Below is a small trained network, with its code and all its weights. Each question gives an input and a class and asks what happens when units are switched off, that is, made to give their printed mean instead of their output.

import numpy as np


def w(rows, s, z=0):
    codes = np.array(rows[::2]) - 128.0
    scale = np.full(codes.shape[1], s)
    scale[-1] = z or s
    return codes * scale


def norm(h):
    return h / np.sqrt((h * h).mean(-1, keepdims=True) + 1e-5)


def f(y):
    return y / 2 * (1 + np.tanh(0.7978845608 * (y + 0.044715 * y**3)))


def log_softmax(a):
    a = a - a.max(-1, keepdims=True)
    return a - np.log(np.exp(a).sum(-1, keepdims=True))


def net(x, mask):
    res = np.array(x, float).reshape(1, 6) / 4 @ E
    u = 0
    for l in range(2):
        y = f(norm(res) @ A[l][:, :-1].T + A[l][:, -1])
        res = res + np.where(mask[u : u + 3], y, B[l][:, -1]) @ B[l][:, :-1]
        u += 3
    return log_softmax(norm(res)[-1] @ U[:, :-1].T + U[:, -1])


A, B = {}, {}
E = w([
[93,134,19,96,186,76,160],'x0',
[139,70,168,75,81,132,7],'x1',
[126,137,107,182,214,92,88],'x2',
[103,163,185,59,159,154,121],'x3',
[55,132,166,136,93,69,144],'x4',
[7,171,72,176,170,211,107],'x5',
],0.011)
A[0] = w([
[228,142,133,158,124,39,133,2],'L0N1',
[248,119,102,208,53,189,127,39],'L0N2',
[56,153,217,170,75,129,101,66],'L0N3',
],0.014,0.0066)
B[0] = w([
[152,52,209,153,250,68,199,246],'L0N1',
[168,35,44,187,53,254,131,253],'L0N2',
[150,231,208,148,107,108,88,253],'L0N3',
],0.0086,0.0048)
A[1] = w([
[203,83,138,157,98,7,188,27],'L1N1',
[43,76,105,118,123,109,53,65],'L1N2',
[128,120,121,66,18,65,171,1],'L1N3',
],0.016,0.0072)
B[1] = w([
[176,85,175,143,181,55,203,253],'L1N1',
[163,126,102,184,153,33,39,175],'L1N2',
[7,58,95,21,50,124,155,163],'L1N3',
],0.013,0.0076)
U = w([
[80,254,209,164,89,117,108,97],'0',
[196,59,48,180,50,228,151,156],'1',
[108,130,50,129,162,63,9,84],'2',
[229,155,98,28,171,144,119,3],'3',
[219,69,177,121,163,70,228,208],'4',
[52,204,31,157,201,182,205,219],'5',
[186,120,232,78,54,204,47,110],'6',
[62,75,109,46,23,101,175,50],'7',
],0.015,0.0031)

Each question gives the input, the list of numbers given to net, and the class t.
The units are the neurons (one row each of A and B). Each row of codes is followed by its name. A weight is (code - 128) times the scale printed after its matrix; where a second scale follows, it is the last column's (A, B and U).
mask holds one flag per neuron, layer by layer. A switched-off neuron (its flag False) gives its mean, the last column of its row in B, instead of its output. The means were averaged over made-up inputs and are rounded, as every weight is.
A unit's drop is (log p(t) with every unit on - log p(t) with that unit switched off) / (log p(t) with every unit on - log p(t) with every unit switched off).
The circuit of an input: a set's keep is (log p(t) with only the set's units on - log p(t) with every unit switched off) / (log p(t) with every unit on - log p(t) with every unit switched off). Starting from all 6 units, units are removed one at a time, each time the one whose removal leaves the highest keep (on an exact tie, the one counted first), for as long as the keep stays at least 0.8.
circuit, biggest first: the units of the circuit, biggest drop first
k most important neurons: the k neurons with the biggest drops, biggest first
top k neurons in layer l: the k neurons of layer l with the biggest drops, biggest first
drop of u: that unit's drop, to one decimal
input [2,-5,-8,-7,-1,0], class 1: circuit, biggest first : [L0N2]
input [3,2,-6,8,-4,-6], class 7: 2 most important neurons : [L1N3 L0N1]
input [-7,-3,8,-8,3,6], class 0: circuit, biggest first : [L0N3 L0N1]
input [5,-1,6,-7,5,6], class 2: circuit, biggest first : [L1N2 L0N1]
input [-5,0,-4,-6,-4,-7], class 1: 2 most important neurons : [L0N2 L0N3]
input [-6,7,8,7,6,-1], class 0: circuit, biggest first : [L0N3 L0N2]
input [5,5,0,4,-4,-4], class 3: circuit, biggest first : [L0N1 L1N1]
input [-5,0,3,4,-3,4], class 0: circuit, biggest first : [L0N2 L0N3]
input [6,-3,-6,-5,2,0], class 7: 2 most important neurons : [L1N3 L0N1]
input [1,-2,-4,7,-2,2], class 5: 3 most important neurons : [L1N1 L0N3 L1N3]
input [-1,-1,4,4,-8,-2], class 3: top 2 neurons in layer 1 : [L1N1 L1N3]
input [-5,0,7,-3,-1,0], class 1: 2 most important neurons : [L0N2 L1N1]
input [0,7,-7,6,-1,8], class 0: top 2 neurons in layer 1 : [L1N2 L1N3]
input [8,1,5,1,3,4], class 2: circuit, biggest first : [L1N2]
input [-6,3,0,0,2,4], class 0: top 2 neurons in layer 0 : [L0N3 L0N2]
input [-4,4,6,2,2,5], class 0: drop of L1N2 : 0.0
input [-3,1,4,-8,-6,-2], class 1: drop of L0N2 : 3.8
input [-5,-2,-6,-3,1,-3], class 1: drop of L0N2 : 1.3
